[128 = 0]
<57> 161	111	113	101	105	132	126	137	131	132	127	120	123	130	138	124	135	130	142	144	112	120	126	130	152	119	114
<63> 143	107	147	120	146	103	108	131	100	120	117	124	117	141	156	120	111	144	136	127	171	115	133	83	115	140	138
<66> 123	158	148	135	163	124	134	153	128	146	143	86	103	149	154	127	131	110	123	107	152	100	150	111	113	142	137
<63> 134	109	123	107	132	118	119	99	107	101	79	147	127	150	139	119	116	127	130	136	142	109	119	107	126	155	130
<66> 127	148	142	117	139	139	132	171	184	176	158	51	107	145	158	91	153	102	123	109	149	113	142	149	144	104	112
<66> 98	124	118	153	166	136	144	115	133	95	151	113	131	133	146	126	122	100	102	109	152	114	146	111	109	155	148
<63> 123	93	132	134	133	114	108	126	137	113	134	114	138	119	133	118	123	126	111	114	171	141	135	116	119	115	125
<57> 122	212	179	147	135	129	135	159	87	192	121	161	108	141	111	147	108	163	167	137	97	119	113	124	115	132	148
<64> 152	139	122	101	111	136	115	136	120	142	104	125	120	145	129	134	122	107	138	127	114	90	135	125	138	134	115
<52> 139	107	89	94	111	160	162	127	189	124	133	86	123	148	162	78	160	107	129	154	108	122	109	167	183	118	108
<57> 116	151	126	138	121	149	118	131	127	140	131	141	139	125	107	142	111	99	121	110	114	105	139	133	120	131	127
<66> 109	116	131	160	138	122	131	105	93	96	128	177	144	116	116	143	101	154	128	139	135	150	114	107	111	139	152
<64> 106	135	139	165	139	129	116	136	119	127	156	135	141	109	108	151	109	119	111	103	145	134	145	118	102	120	138
<52> 136	136	136	148	131	116	121	137	90	123	141	146	127	113	112	169	116	141	130	124	123	133	140	109	108	130	138
<66> 112	162	129	131	105	153	120	132	141	154	101	137	138	142	97	133	116	99	121	118	112	112	117	158	138	113	113
<52> 156	116	92	113	103	147	136	126	117	107	125	132	129	133	127	151	126	108	129	143	96	105	130	131	150	132	118
<66> 104	131	157	159	129	137	115	145	131	151	144	140	142	130	127	107	92	142	132	127	161	140	109	119	129	102	139
<52> 118	135	152	149	150	128	132	144	110	132	130	122	118	156	156	114	99	140	135	135	167	118	114	99	128	129	147
<52> 113	127	155	154	148	115	112	141	117	132	134	120	127	134	135	126	106	133	119	113	176	132	130	104	110	119	139
<64> 125	98	131	129	131	121	122	122	144	126	159	134	141	99	134	107	133	149	132	128	137	154	132	122	122	121	134
<60> 115	148	157	137	140	109	109	138	131	155	134	121	126	113	111	134	135	132	123	101	143	139	145	129	100	121	127
<52> 129	129	129	139	136	112	146	128	126	123	152	128	122	104	122	143	154	157	130	136	112	164	130	137	119	124	134
<64> 150	96	136	97	114	117	108	126	135	140	126	136	132	118	143	95	127	155	152	140	136	135	121	116	138	121	123
<60> 152	141	126	107	126	113	105	126	97	129	111	136	120	120	112	167	131	110	130	106	110	96	162	110	103	153	121
<60> 127	112	97	138	118	151	136	134	153	113	167	108	141	112	124	137	134	97	108	119	118	127	144	143	139	115	120
<64> 131	128	139	124	122	109	104	138	136	141	114	106	126	123	110	140	140	118	112	106	148	137	140	138	118	108	108
<52> 144	113	94	120	124	123	142	109	109	82	105	125	122	136	125	162	141	111	112	135	114	120	134	128	131	146	121
<60> 128	104	131	132	134	126	113	135	137	126	155	117	136	116	140	116	119	124	123	116	153	127	142	111	122	121	131
<60> 120	137	103	79	110	160	123	103	187	150	115	128	144	120	119	86	152	83	130	111	84	96	142	167	140	147	107
<57> 151	175	160	140	129	110	121	171	91	170	143	121	103	123	113	174	130	149	146	122	113	127	143	119	111	116	129
<60> 144	104	114	95	112	121	105	116	140	120	97	117	132	131	125	122	137	106	119	118	135	113	137	132	133	129	105
<52> 124	125	126	116	125	136	129	121	143	132	117	127	131	137	135	105	128	123	131	132	129	122	119	135	138	130	125
<57> 126	120	113	101	113	145	123	109	148	126	95	133	137	145	131	101	125	104	128	130	122	105	119	140	145	137	116
<63> 122	115	138	132	137	112	113	117	116	117	113	137	132	127	126	128	119	134	122	120	153	133	129	112	113	133	132
<57> 160	129	136	108	118	121	123	148	114	148	130	124	113	133	142	127	128	147	153	143	118	119	127	116	140	124	125
<64> 119	115	129	135	132	123	110	131	148	133	162	118	141	95	116	129	136	118	114	100	137	140	155	130	109	118	125
<64> 120	161	139	147	121	142	142	150	128	151	128	124	121	144	121	134	121	130	132	138	120	131	109	145	143	109	127
<66> 132	127	116	114	130	126	155	136	174	137	148	82	114	123	141	109	179	130	123	134	114	153	128	166	146	114	113
<57> 116	139	113	164	131	150	137	133	110	111	163	141	140	115	112	165	108	107	114	118	113	117	143	121	118	133	141
<63> 145	141	142	126	126	113	121	137	86	127	87	134	111	158	129	151	111	138	136	139	141	114	116	109	129	130	127
<60> 126	156	141	145	136	118	135	138	104	134	125	131	116	130	115	158	130	138	128	127	120	134	129	128	116	129	133
<64> 134	120	116	124	131	130	127	116	111	107	123	140	130	129	131	139	119	119	127	127	123	110	137	112	122	148	134
<60> 111	118	96	141	111	164	149	106	147	114	169	170	160	92	109	124	124	127	132	141	77	143	123	149	138	131	139
<66> 136	119	104	115	125	127	128	104	113	98	109	142	131	127	121	148	132	111	121	126	111	112	139	123	122	152	126
<60> 131	114	157	148	148	104	124	146	101	124	129	118	115	145	154	123	108	162	134	139	180	143	114	93	124	117	143
<52> 144	113	98	114	114	141	134	119	124	103	111	125	128	142	133	138	126	105	122	138	117	107	127	129	146	135	119
<66> 108	95	122	143	121	134	119	109	136	103	116	145	152	130	124	111	105	126	113	132	158	143	108	127	135	115	129
<63> 114	96	110	114	122	139	114	106	165	115	128	125	150	118	128	98	129	101	112	112	141	124	135	137	130	129	119
<63> 91	130	143	176	159	110	154	115	118	105	145	143	131	114	121	137	132	164	116	134	145	181	112	128	107	127	153
<63> 124	143	119	134	117	133	144	118	114	115	92	141	125	148	112	148	127	126	123	144	113	132	105	146	140	127	122
<64> 110	119	132	167	136	115	126	129	118	109	147	131	138	108	107	156	124	135	105	117	149	162	132	127	109	111	134
<64> 103	136	115	173	145	146	161	121	113	99	161	147	136	121	125	148	114	131	119	138	115	140	122	124	123	138	154
<57> 128	134	138	127	129	132	101	138	125	145	139	129	135	119	122	131	111	109	127	102	137	104	151	111	111	131	129
<52> 129	98	99	119	132	121	141	111	149	88	115	94	125	136	138	127	156	107	99	127	143	137	130	143	138	128	113
<57> 136	97	93	121	123	141	123	116	133	91	132	115	138	129	134	138	123	87	105	116	134	102	148	120	132	138	120
<63> 107	153	146	156	158	116	159	115	94	114	117	156	116	140	132	137	123	165	138	148	125	147	105	117	114	151	157
<63> 144	120	143	120	117	92	85	122	94	127	98	148	132	109	94	166	125	136	122	107	140	135	146	112	97	126	116
<60> 119	137	133	159	137	128	123	143	121	132	178	129	136	95	111	158	124	126	118	106	125	138	155	120	103	122	138
<57> 150	119	124	125	115	138	100	152	119	141	166	125	136	107	125	146	109	107	131	108	125	100	161	105	121	122	125
<66> 109	122	139	158	144	123	146	127	128	121	160	140	133	111	132	121	127	162	131	140	135	167	115	125	122	121	148
149	148	147	100	125	137	98	145	106	164	115	138	120	146	142	118	97	114	156	118	127	68	144	94	123	148	131 -> <57>
121	139	132	127	114	142	116	132	140	151	133	140	141	118	111	122	120	120	132	119	116	124	129	140	129	118	123 -> <57>
91	128	150	177	155	99	166	116	119	100	109	131	119	143	128	127	138	183	114	157	165	203	77	142	128	109	145 -> <64>
134	127	141	117	134	104	107	112	98	123	102	155	128	121	118	141	122	141	135	120	132	124	137	106	103	149	133 -> <63>
131	122	129	130	138	114	134	121	122	122	151	137	128	103	126	136	143	149	134	128	116	147	139	122	112	138	138 -> <63>
145	125	139	127	127	120	117	150	114	136	124	110	116	145	142	132	116	130	132	129	152	116	128	110	133	117	125 -> <63>
121	108	117	154	132	145	135	132	128	114	187	142	146	101	134	129	110	133	129	130	124	136	137	112	125	126	147 -> <60>
126	122	140	126	127	112	111	133	141	139	126	112	129	118	118	127	140	129	118	112	147	144	135	136	119	111	117 -> <64>
131	141	126	126	138	113	124	128	117	117	103	104	114	142	121	157	141	103	107	109	139	114	145	128	114	137	118 -> <57>
122	134	136	130	115	145	106	137	139	156	150	145	147	109	114	119	108	118	135	113	120	117	138	127	123	119	128 -> <57>
110	145	148	137	143	129	135	129	131	142	123	132	124	140	137	108	121	140	135	131	139	131	114	126	126	131	139 -> <64>
122	156	156	133	141	120	116	133	105	151	118	146	122	133	124	131	112	139	142	119	132	115	131	110	108	141	140 -> <63>
132	138	122	143	119	141	129	137	106	124	133	141	131	132	119	154	107	120	128	131	118	114	128	121	131	126	132 -> <64>
172	131	144	98	104	115	98	147	94	159	120	148	120	121	125	142	115	151	164	136	110	109	136	105	128	126	122 -> <66>
140	140	137	140	115	134	118	151	111	151	161	144	133	106	113	150	114	139	142	126	108	128	138	120	123	115	132 -> <52>
118	125	126	152	145	122	160	124	120	105	141	127	121	131	139	132	136	153	125	149	131	157	111	129	131	129	143 -> <63>
109	169	173	133	151	102	126	131	119	160	98	130	110	141	122	120	136	156	137	122	143	144	116	131	107	132	135 -> <57>
153	147	126	117	120	121	139	132	91	126	99	139	108	147	127	156	129	141	145	150	103	116	118	123	136	140	127 -> <63>
118	141	138	142	139	128	134	124	104	121	110	143	124	147	131	134	108	134	131	135	137	120	115	114	124	139	141 -> <64>
111	138	154	145	144	104	123	125	112	126	93	128	120	147	123	132	122	143	118	125	164	145	112	123	115	124	131 -> <64>
138	116	111	100	119	146	135	95	112	115	116	184	140	127	140	105	110	142	162	156	88	105	115	111	138	167	144 -> <60>
135	83	99	118	123	155	124	121	148	108	173	130	149	112	154	100	112	109	131	129	128	107	143	108	140	137	136 -> <60>
145	109	106	109	123	125	132	120	130	103	108	109	121	142	139	133	140	110	118	132	131	115	131	129	139	135	116 -> <57>

<256> 122	128	122	129	155	129	132	123	136	127	107	136	145	105	114	132	134	131	130	109	138	142	131	132	136	119	128
<254> 120	124	144	148	115	121	112	132	125	143	130	100	140	132	108	138	140	135	88	114	101	79	94	107	158	139	144
<249> 114	135	124	108	113	127	134	144	140	132	139	130	107	147	132	113	120	131	121	126	115	132	115	141	109	124	115
<251> 132	128	115	139	109	128	124	175	125	143	164	111	130	142	108	131	146	140	105	115	120	109	110	125	130	117	130
<251> 152	132	111	134	111	126	126	147	125	106	124	151	124	139	137	125	127	111	161	164	155	154	133	132	125	92	119
<253> 134	132	136	125	123	128	121	131	124	128	128	128	121	142	129	126	129	136	127	137	129	130	128	126	128	133	130
<254> 142	121	123	117	134	139	105	120	74	158	130	140	152	128	128	155	132	134	122	131	121	106	160	136	152	138	138
<256> 154	94	136	129	132	129	144	116	118	148	122	125	169	101	128	149	120	102	124	102	116	96	140	108	153	101	138
<251> 130	112	105	130	151	147	152	139	127	146	153	123	161	100	116	133	139	133	131	79	131	122	151	133	118	128	127
<253> 180	119	126	146	115	157	119	114	105	107	116	153	163	154	145	121	138	128	185	158	166	128	163	118	134	128	132
<251> 124	142	126	133	109	133	117	156	139	123	135	125	120	162	115	110	142	149	122	132	129	126	104	131	122	130	123
<251> 130	141	123	122	129	138	117	127	122	118	120	144	122	147	132	118	132	142	146	145	143	147	139	140	119	137	123
<254> 86	138	105	148	132	110	115	122	116	132	137	115	118	93	121	151	131	110	101	136	109	110	109	138	143	139	132
<249> 155	123	116	129	137	130	132	159	126	128	130	140	144	122	115	135	139	131	140	120	153	153	141	128	131	92	127
<253> 171	118	152	97	125	156	128	102	110	128	108	157	142	168	154	112	116	143	168	141	143	138	172	128	118	140	126
<251> 152	103	108	117	124	138	146	109	104	133	126	154	156	108	154	142	108	86	163	136	132	121	165	134	131	98	121
<249> 106	134	120	133	142	131	107	116	100	146	130	122	137	115	118	146	138	139	106	121	114	106	132	138	145	157	137
<253> 139	104	130	121	145	125	166	124	155	130	124	126	145	95	129	127	115	107	136	92	130	138	136	118	120	99	124
<249> 132	138	116	139	147	128	131	146	150	108	110	141	135	119	111	120	143	137	145	124	160	166	124	131	126	105	123
<251> 115	138	118	163	107	108	104	101	108	103	119	129	112	113	147	147	122	89	137	190	128	114	114	124	151	133	135
<254> 145	114	133	166	90	125	110	135	111	133	138	107	153	139	121	143	139	111	111	141	111	64	100	99	166	122	145
<253> 126	128	119	104	140	148	108	111	77	159	131	145	145	134	133	144	129	143	126	126	117	111	166	150	136	156	131
<256> 103	146	115	147	157	127	111	121	128	119	111	130	133	107	108	134	147	144	124	125	142	142	124	138	139	146	133
<256> 84	142	114	113	134	118	141	149	156	135	141	118	103	121	115	116	126	135	101	102	109	139	101	147	107	126	114
<256> 135	125	131	105	134	133	127	105	113	131	108	152	132	130	145	129	113	120	145	139	129	138	151	139	128	125	123
<256> 85	164	97	164	140	118	87	143	104	122	146	115	108	113	104	147	159	150	105	151	135	132	113	147	140	165	137
<254> 140	127	128	139	145	131	131	145	129	130	146	116	132	119	115	133	144	148	126	111	145	142	141	121	123	135	136
<254> 157	128	131	112	118	140	102	130	94	137	103	159	148	160	129	134	131	136	142	151	136	125	144	134	151	112	129
<249> 122	135	136	148	110	125	119	131	146	114	117	119	127	145	120	116	136	131	122	136	125	112	94	116	138	130	130
<256> 120	121	112	121	111	140	163	127	166	112	125	140	134	133	141	97	114	105	155	116	126	129	114	136	101	105	105
<249> 136	126	109	105	120	131	126	142	103	141	135	151	129	134	137	136	120	116	138	140	127	136	147	147	126	104	118
<251> 133	145	125	104	123	151	107	154	105	146	145	139	122	176	120	116	143	175	125	127	130	134	144	149	114	152	124
<254> 150	122	157	116	138	136	139	127	146	127	120	124	131	144	125	112	129	153	132	108	138	142	136	114	118	134	131
<251> 114	138	147	140	131	109	121	130	149	118	120	109	106	125	117	126	132	137	105	130	125	134	100	115	133	136	135
<253> 118	132	132	153	153	91	132	142	142	119	143	99	99	78	114	153	133	120	102	128	138	158	118	113	133	120	141
<249> 128	129	149	114	106	125	149	125	166	111	129	122	98	155	146	96	110	125	137	134	122	139	111	121	98	129	116
<254> 118	132	128	148	116	115	131	125	149	107	122	120	117	123	130	122	126	111	130	143	129	127	102	119	130	121	127
<256> 115	127	129	143	138	142	128	80	133	114	97	134	151	117	136	120	126	120	147	128	129	110	129	126	137	154	130
<256> 97	139	118	175	144	123	115	131	140	122	134	97	139	102	97	136	158	143	101	109	128	107	98	117	146	156	143
<256> 122	130	104	142	134	144	139	111	145	103	104	150	151	119	132	112	130	114	166	130	148	137	129	137	123	119	116
<254> 118	132	123	156	128	114	121	121	128	115	129	116	122	107	126	140	132	113	124	144	132	124	115	120	140	131	136
<251> 135	133	133	123	125	118	107	145	96	146	150	119	111	134	125	149	133	140	105	141	122	127	138	129	137	136	138
<249> 169	115	160	145	146	132	136	119	142	113	118	117	141	125	125	125	137	144	144	119	158	145	144	96	130	134	144
<253> 96	132	111	122	108	118	123	135	125	141	131	128	122	127	127	132	119	107	105	131	96	101	99	142	136	115	119
<249> 155	125	149	103	101	134	130	136	127	129	133	136	112	173	145	111	116	135	139	144	126	132	135	124	113	123	122
<249> 148	117	124	94	88	126	150	151	131	133	148	144	108	157	155	115	101	100	143	145	117	133	131	136	103	86	108
<253> 164	124	166	97	111	152	146	108	160	106	97	150	125	187	154	79	111	145	173	135	144	149	139	120	98	132	115
<254> 157	129	121	150	142	132	113	149	106	126	140	127	142	122	113	145	153	146	136	134	159	144	149	120	140	126	141
<253> 101	140	116	138	128	129	128	125	144	117	124	126	123	125	123	117	132	128	127	127	125	127	109	136	122	138	122
<253> 133	122	130	134	146	136	148	124	153	118	124	124	140	116	123	116	133	135	141	104	143	143	133	121	116	130	127
114	137	122	131	119	111	110	131	109	132	133	126	109	123	130	145	124	116	111	153	116	122	118	134	140	126	131 -> <253>
160	114	138	118	115	143	139	128	127	128	130	136	141	150	140	117	122	128	149	127	134	124	144	120	120	120	126 -> <254>
157	113	119	142	136	140	128	109	112	119	105	149	168	113	134	138	130	110	162	136	150	126	152	121	148	110	133 -> <256>
133	127	111	106	143	142	120	135	91	153	140	145	140	127	127	142	132	140	130	120	130	134	164	150	127	132	126 -> <254>
99	143	98	142	117	122	122	152	127	127	155	120	111	124	120	130	137	125	116	135	121	124	109	143	120	131	122 -> <256>
123	141	103	151	107	136	127	141	137	103	141	133	121	143	133	112	137	122	153	152	144	133	117	135	113	128	118 -> <256>
120	132	123	123	120	130	117	145	116	145	141	123	128	141	117	132	136	141	108	121	114	112	120	134	133	132	129 -> <249>
135	130	134	107	125	135	118	120	107	138	125	141	124	146	139	129	121	136	132	139	124	129	146	137	127	137	127 -> <251>
85	149	123	104	125	138	117	115	129	137	119	136	113	151	130	110	123	145	115	125	103	117	114	155	116	161	115 -> <253>
127	120	116	115	106	137	155	135	145	126	146	132	124	140	144	108	114	111	143	121	119	123	126	135	101	115	111 -> <254>
121	121	100	143	123	132	129	130	116	133	133	132	152	109	124	140	132	106	131	125	123	105	125	133	142	113	127 -> <253>
145	118	127	116	168	126	141	131	116	141	139	129	133	92	124	149	129	135	131	106	146	162	170	130	122	123	134 -> <251>
172	115	102	146	139	142	135	139	122	108	107	163	173	112	124	135	140	110	180	136	177	156	155	126	141	76	125 -> <256>
120	130	139	122	116	120	114	124	107	144	146	113	109	137	135	138	122	131	104	139	105	107	126	127	131	151	135 -> <256>
120	134	114	157	126	117	107	135	109	127	134	119	132	112	116	150	142	121	115	143	129	114	117	125	152	128	139 -> <254>
158	128	144	131	117	130	147	133	169	91	110	139	118	151	139	97	123	127	167	143	161	166	123	114	107	105	119 -> <254>
142	121	137	129	124	113	138	145	145	123	126	123	122	123	124	129	124	118	123	127	132	140	116	115	130	98	128 -> <251>
107	136	112	152	139	136	129	143	141	127	146	110	136	119	106	123	151	148	117	103	131	121	115	130	122	149	130 -> <251>
147	118	138	111	118	129	143	138	132	133	142	128	119	141	139	121	118	127	133	125	127	136	139	124	112	118	124 -> <249>
83	131	114	142	124	118	130	126	137	139	144	103	123	105	118	134	129	117	93	109	95	93	96	131	133	143	129 -> <249>
88	139	112	167	122	120	106	107	126	118	110	118	141	108	116	138	138	110	111	140	112	88	90	127	160	142	135 -> <249>
